[[ -3.1   6.0 -42.4 -25.3  10.4 -10.8 -14.7  -7.4 -10.4  -0.4  -3.2  29.5
   17.8  16.4   4.6]
 [ 10.0  19.8   5.5  -7.1  12.8 -42.5  19.7  16.8 -10.4   1.9   0.1  14.1
    2.1 -16.3 -41.8]
 [ -6.1  -3.6 -16.6  16.5  10.4  10.7 -20.3 -24.8 -10.4   3.8 -16.7  -5.5
    8.2  -4.9  11.5]]
->
[[ -6.1  10.0  -3.1]
 [ -3.6  19.8   6.0]
 [-16.6   5.5 -42.4]
 [ 16.5  -7.1 -25.3]
 [ 10.4  12.8  10.4]
 [ 10.7 -42.5 -10.8]
 [-20.3  19.7 -14.7]
 [-24.8  16.8  -7.4]
 [-10.4 -10.4 -10.4]
 [  3.8   1.9  -0.4]
 [-16.7   0.1  -3.2]
 [ -5.5  14.1  29.5]
 [  8.2   2.1  17.8]
 [ -4.9 -16.3  16.4]
 [ 11.5 -41.8   4.6]]

[[ 45.4  -4.8  27.3  -1.2 -39.9 -18.8 -15.8   1.1]
 [ 27.9   3.5  44.4   0.7 -37.3   5.9  -1.5   3.8]
 [ 47.4  -4.4  27.0  -1.9 -41.3 -18.8 -16.6   1.6]]
->
[[ 47.4  27.9  45.4]
 [ -4.4   3.5  -4.8]
 [ 27.0  44.4  27.3]
 [ -1.9   0.7  -1.2]
 [-41.3 -37.3 -39.9]
 [-18.8   5.9 -18.8]
 [-16.6  -1.5 -15.8]
 [  1.6   3.8   1.1]]

[[ -1.4   7.1   8.3   3.1   0.6  -6.3  -6.9   3.8   4.0  13.2  -1.0  -1.3
   11.4  -7.1   1.7   1.7]
 [  9.9   2.1  -2.9  -3.1   0.0  -4.5   4.5  -2.4   1.6   6.5  -3.8   5.4
   13.6  -7.2  21.6  -1.9]
 [ 12.6  -8.2   1.1  -2.0   6.1   3.4   0.6   0.3 -10.5   2.8  -4.0   6.5
   -4.1  -0.9 -10.9  -1.4]
 [ 13.0   8.9 -42.1   2.2 -11.9   6.9  -5.9  -4.3   6.0 -10.6  10.8  -3.6
   -4.2  -3.6   0.0  -1.2]]
->
[[ 13.0  12.6   9.9  -1.4]
 [  8.9  -8.2   2.1   7.1]
 [-42.1   1.1  -2.9   8.3]
 [  2.2  -2.0  -3.1   3.1]
 [-11.9   6.1   0.0   0.6]
 [  6.9   3.4  -4.5  -6.3]
 [ -5.9   0.6   4.5  -6.9]
 [ -4.3   0.3  -2.4   3.8]
 [  6.0 -10.5   1.6   4.0]
 [-10.6   2.8   6.5  13.2]
 [ 10.8  -4.0  -3.8  -1.0]
 [ -3.6   6.5   5.4  -1.3]
 [ -4.2  -4.1  13.6  11.4]
 [ -3.6  -0.9  -7.2  -7.1]
 [  0.0 -10.9  21.6   1.7]
 [ -1.2  -1.4  -1.9   1.7]]

[[ -1.4  -8.2  34.2  21.4  12.5 -37.6]
 [-20.2 -24.2  29.3  15.2 -16.9   3.7]
 [-19.5 -33.2   1.7   5.0  38.8  15.1]
 [ -6.9  42.1 -23.1 -13.3   1.0 -33.1]
 [-28.2  20.0   4.5   7.4 -21.4  16.4]
 [ 30.4 -11.4 -17.2   6.6  11.8   1.9]
 [ -6.4 -19.2 -10.5 -24.1   5.6 -29.1]
 [ 35.6  42.5  -3.4  10.5 -24.0  -8.5]
 [  3.9 -18.8  13.4 -48.3   0.0  -2.0]
 [-12.6  -2.7  20.7  34.5 -18.2 -23.3]
 [ 32.9   1.9   1.2 -15.5   4.7   3.3]]
->
[[ 32.9 -12.6   3.9  35.6  -6.4  30.4 -28.2  -6.9 -19.5 -20.2  -1.4]
 [  1.9  -2.7 -18.8  42.5 -19.2 -11.4  20.0  42.1 -33.2 -24.2  -8.2]
 [  1.2  20.7  13.4  -3.4 -10.5 -17.2   4.5 -23.1   1.7  29.3  34.2]
 [-15.5  34.5 -48.3  10.5 -24.1   6.6   7.4 -13.3   5.0  15.2  21.4]
 [  4.7 -18.2   0.0 -24.0   5.6  11.8 -21.4   1.0  38.8 -16.9  12.5]
 [  3.3 -23.3  -2.0  -8.5 -29.1   1.9  16.4 -33.1  15.1   3.7 -37.6]]

[[  8.8  -7.0   0.4  38.3   1.9   0.0  16.6  23.8 -10.7  16.2  40.2  -9.8
   -0.4]
 [ -6.7   7.7  -2.8 -29.4  -1.1  -8.1   7.9 -21.8 -12.3  -6.5 -40.3   8.5
    0.0]
 [-10.3   0.7  -8.2 -24.8  19.7 -13.1  17.0  48.5  23.1 -25.8  48.7 -10.1
   33.1]]
->
[[-10.3  -6.7   8.8]
 [  0.7   7.7  -7.0]
 [ -8.2  -2.8   0.4]
 [-24.8 -29.4  38.3]
 [ 19.7  -1.1   1.9]
 [-13.1  -8.1   0.0]
 [ 17.0   7.9  16.6]
 [ 48.5 -21.8  23.8]
 [ 23.1 -12.3 -10.7]
 [-25.8  -6.5  16.2]
 [ 48.7 -40.3  40.2]
 [-10.1   8.5  -9.8]
 [ 33.1   0.0  -0.4]]

[[-23.1 -46.1 -19.3 -22.6 -38.7  35.2 -14.2  -9.0  21.2  37.5  29.6 -28.6
   -9.7  39.1 -24.7 -23.2]
 [ 20.7  35.8  -2.8  33.4 -22.2 -16.0  47.1 -10.0 -10.7 -46.5 -10.6  21.4
   10.2 -42.7 -28.5 -41.7]
 [-31.7  44.5 -17.0 -18.5 -16.0  -5.5 -39.7 -20.4  15.8  -5.7  24.9  -6.5
   -9.7  18.9 -12.8 -11.8]
 [  5.2 -40.7 -18.8  40.3  31.5  15.1 -41.5  17.2 -13.0 -30.2  26.0   2.1
   37.7   4.7 -24.2 -14.8]
 [-10.3  13.3 -28.9 -47.1  46.2  12.8 -11.6  -9.1  33.6  23.7  23.4 -15.0
  -16.5 -14.4 -37.9  -7.9]]
->
[[-10.3   5.2 -31.7  20.7 -23.1]
 [ 13.3 -40.7  44.5  35.8 -46.1]
 [-28.9 -18.8 -17.0  -2.8 -19.3]
 [-47.1  40.3 -18.5  33.4 -22.6]
 [ 46.2  31.5 -16.0 -22.2 -38.7]
 [ 12.8  15.1  -5.5 -16.0  35.2]
 [-11.6 -41.5 -39.7  47.1 -14.2]
 [ -9.1  17.2 -20.4 -10.0  -9.0]
 [ 33.6 -13.0  15.8 -10.7  21.2]
 [ 23.7 -30.2  -5.7 -46.5  37.5]
 [ 23.4  26.0  24.9 -10.6  29.6]
 [-15.0   2.1  -6.5  21.4 -28.6]
 [-16.5  37.7  -9.7  10.2  -9.7]
 [-14.4   4.7  18.9 -42.7  39.1]
 [-37.9 -24.2 -12.8 -28.5 -24.7]
 [ -7.9 -14.8 -11.8 -41.7 -23.2]]
